Here is a tiny trained network, its code and every weight. The questions are about switching its units off for an input and a class, where a switched-off unit gives its printed mean instead of its output.

import numpy as np


def w(rows, s, z=0):
    codes = np.array(rows[::2]) - 128.0
    scale = np.full(codes.shape[1], s)
    scale[-1] = z or s
    return codes * scale


def f(y):
    return y / 2 * (1 + np.tanh(0.7978845608 * (y + 0.044715 * y**3)))


def log_softmax(a):
    a = a - a.max(-1, keepdims=True)
    return a - np.log(np.exp(a).sum(-1, keepdims=True))


def net(x, mask):
    res = np.array(x, float).reshape(1, 8) / 4 @ E
    y = f(res @ A[0][:, :-1].T + A[0][:, -1])
    res = res + np.where(mask, y, B[0][:, -1]) @ B[0][:, :-1]
    return log_softmax(res[-1] @ U[:, :-1].T + U[:, -1])


A, B = {}, {}
E = w([
[147,134,139,78,126,25,112,148,97,124],'x0',
[76,92,158,154,183,92,137,91,148,143],'x1',
[149,106,140,119,90,126,173,131,254,119],'x2',
[132,170,201,117,130,154,222,157,86,125],'x3',
[111,84,133,111,150,80,155,124,111,128],'x4',
[188,198,144,139,117,77,89,116,121,140],'x5',
[106,138,173,129,69,137,84,244,152,118],'x6',
[101,69,174,100,133,139,162,121,97,129],'x7',
],0.0065)
A[0] = w([
[130,134,99,128,119,123,95,131,151,134,92],'neuron 1',
[158,171,134,108,129,7,122,142,66,130,207],'neuron 2',
[166,120,118,118,96,158,173,153,138,125,102],'neuron 3',
[82,123,112,138,127,172,116,224,83,126,148],'neuron 4',
[110,173,146,118,152,149,161,90,103,135,109],'neuron 5',
[124,108,153,114,116,149,157,145,171,132,97],'neuron 6',
[101,125,158,124,121,114,66,137,169,128,55],'neuron 7',
[140,144,98,134,122,134,106,125,140,129,178],'neuron 8',
[170,198,137,155,108,183,72,118,106,132,213],'neuron 9',
[133,161,100,146,151,158,205,85,69,129,151],'neuron 10',
[112,119,148,140,137,88,103,136,140,130,165],'neuron 11',
[132,166,160,115,115,163,114,129,133,131,93],'neuron 12',
[100,62,89,125,161,90,115,75,94,134,80],'neuron 13',
[129,101,103,93,131,162,107,89,9,127,157],'neuron 14',
[145,170,47,136,129,128,69,115,165,129,139],'neuron 15',
[101,132,115,149,149,133,131,164,101,130,252],'neuron 16',
],0.019,0.0028)
B[0] = w([
[136,142,101,130,128,137,111,114,165,121,162],'neuron 1',
[123,200,176,67,88,125,83,140,78,142,253],'neuron 2',
[111,81,102,96,114,158,144,117,105,104,167],'neuron 3',
[127,163,151,108,63,106,133,175,93,151,207],'neuron 4',
[125,160,175,167,160,127,147,140,160,125,164],'neuron 5',
[140,137,109,82,106,122,198,131,80,126,173],'neuron 6',
[132,181,137,109,175,149,120,84,138,109,169],'neuron 7',
[124,140,102,115,118,113,102,123,144,130,165],'neuron 8',
[124,150,160,144,127,142,31,151,113,118,217],'neuron 9',
[131,190,208,137,183,109,155,98,128,142,199],'neuron 10',
[128,136,120,103,149,150,89,89,110,117,159],'neuron 11',
[118,83,151,146,135,139,112,131,106,125,151],'neuron 12',
[132,6,139,124,151,138,107,86,87,128,210],'neuron 13',
[121,133,134,122,82,146,27,173,96,116,221],'neuron 14',
[131,154,28,93,105,92,77,135,169,136,225],'neuron 15',
[151,128,160,143,111,150,97,144,133,107,164],'neuron 16',
],0.024,0.012)
U = w([
[139,136,133,136,205,122,234,62,167,130,154],'0',
[124,75,85,108,75,150,228,174,117,117,114],'1',
[139,126,22,128,113,103,103,129,233,118,65],'2',
[143,149,113,203,165,47,180,116,213,211,3],'3',
[125,189,162,91,92,125,82,164,91,138,240],'4',
[121,1,117,137,146,154,118,92,99,119,128],'5',
[121,146,175,227,176,145,145,151,150,134,14],'6',
],0.0063,0.0037)

Each question gives the input, the list of numbers given to net, and the class t.
The units are the neurons (one row each of A and B). Each row of codes is followed by its name. A weight is (code - 128) times the scale printed after its matrix; where a second scale follows, it is the last column's (A, B and U).
mask holds one flag per neuron, in row order. A switched-off neuron (its flag False) gives its mean, the last column of its row in B, instead of its output. The means were averaged over made-up inputs and are rounded, as every weight is.
A unit's drop is (log p(t) with every unit on - log p(t) with that unit switched off) / (log p(t) with every unit on - log p(t) with every unit switched off).
The circuit of an input: a set's keep is (log p(t) with only the set's units on - log p(t) with every unit switched off) / (log p(t) with every unit on - log p(t) with every unit switched off). Starting from the 12 units with the biggest drops (on a tie, the unit counted first), units are removed one at a time, each time the one whose removal leaves the highest keep (on an exact tie, the one counted first), for as long as the keep stays at least 0.8.
circuit, biggest first: the units of the circuit, biggest drop first
k most important neurons: the k neurons with the biggest drops, biggest first
drop when u is switched off: that unit's drop, to one decimal
input [0,7,4,1,-1,-5,-1,-4], class 5: circuit, biggest first => neuron 2; neuron 4
input [3,8,-1,-7,5,-3,-4,-5], class 5: circuit, biggest first => neuron 13
input [-2,5,-3,-5,7,-6,4,-8], class 5: circuit, biggest first => neuron 13; neuron 2
input [-6,-6,4,7,-7,-7,8,0], class 1: circuit, biggest first => neuron 3; neuron 6
input [-1,-7,3,-6,-1,5,7,2], class 2: circuit, biggest first => neuron 2; neuron 15
input [-4,4,-1,8,-3,-5,-2,4], class 6: 2 most important neurons => neuron 2; neuron 5
input [-6,1,0,0,4,-3,2,0], class 1: circuit, biggest first => neuron 2; neuron 9; neuron 14
input [-2,4,1,-8,8,-4,8,7], class 5: circuit, biggest first => neuron 13; neuron 2
input [-6,6,7,0,8,0,8,-6], class 0: circuit, biggest first => neuron 2; neuron 14; neuron 9
input [3,-7,4,8,-2,-6,-2,-3], class 1: 2 most important neurons => neuron 3; neuron 2
input [-1,6,-5,-1,-1,-6,-1,-3], class 5: drop when neuron 2 is switched off => 0.2
input [3,6,5,-6,-6,0,-4,3], class 5: drop when neuron 13 is switched off => 0.4
input [1,0,3,2,3,-6,-7,5], class 5: drop when neuron 13 is switched off => 0.5
input [2,0,2,-7,-3,7,4,-6], class 2: circuit, biggest first => neuron 15
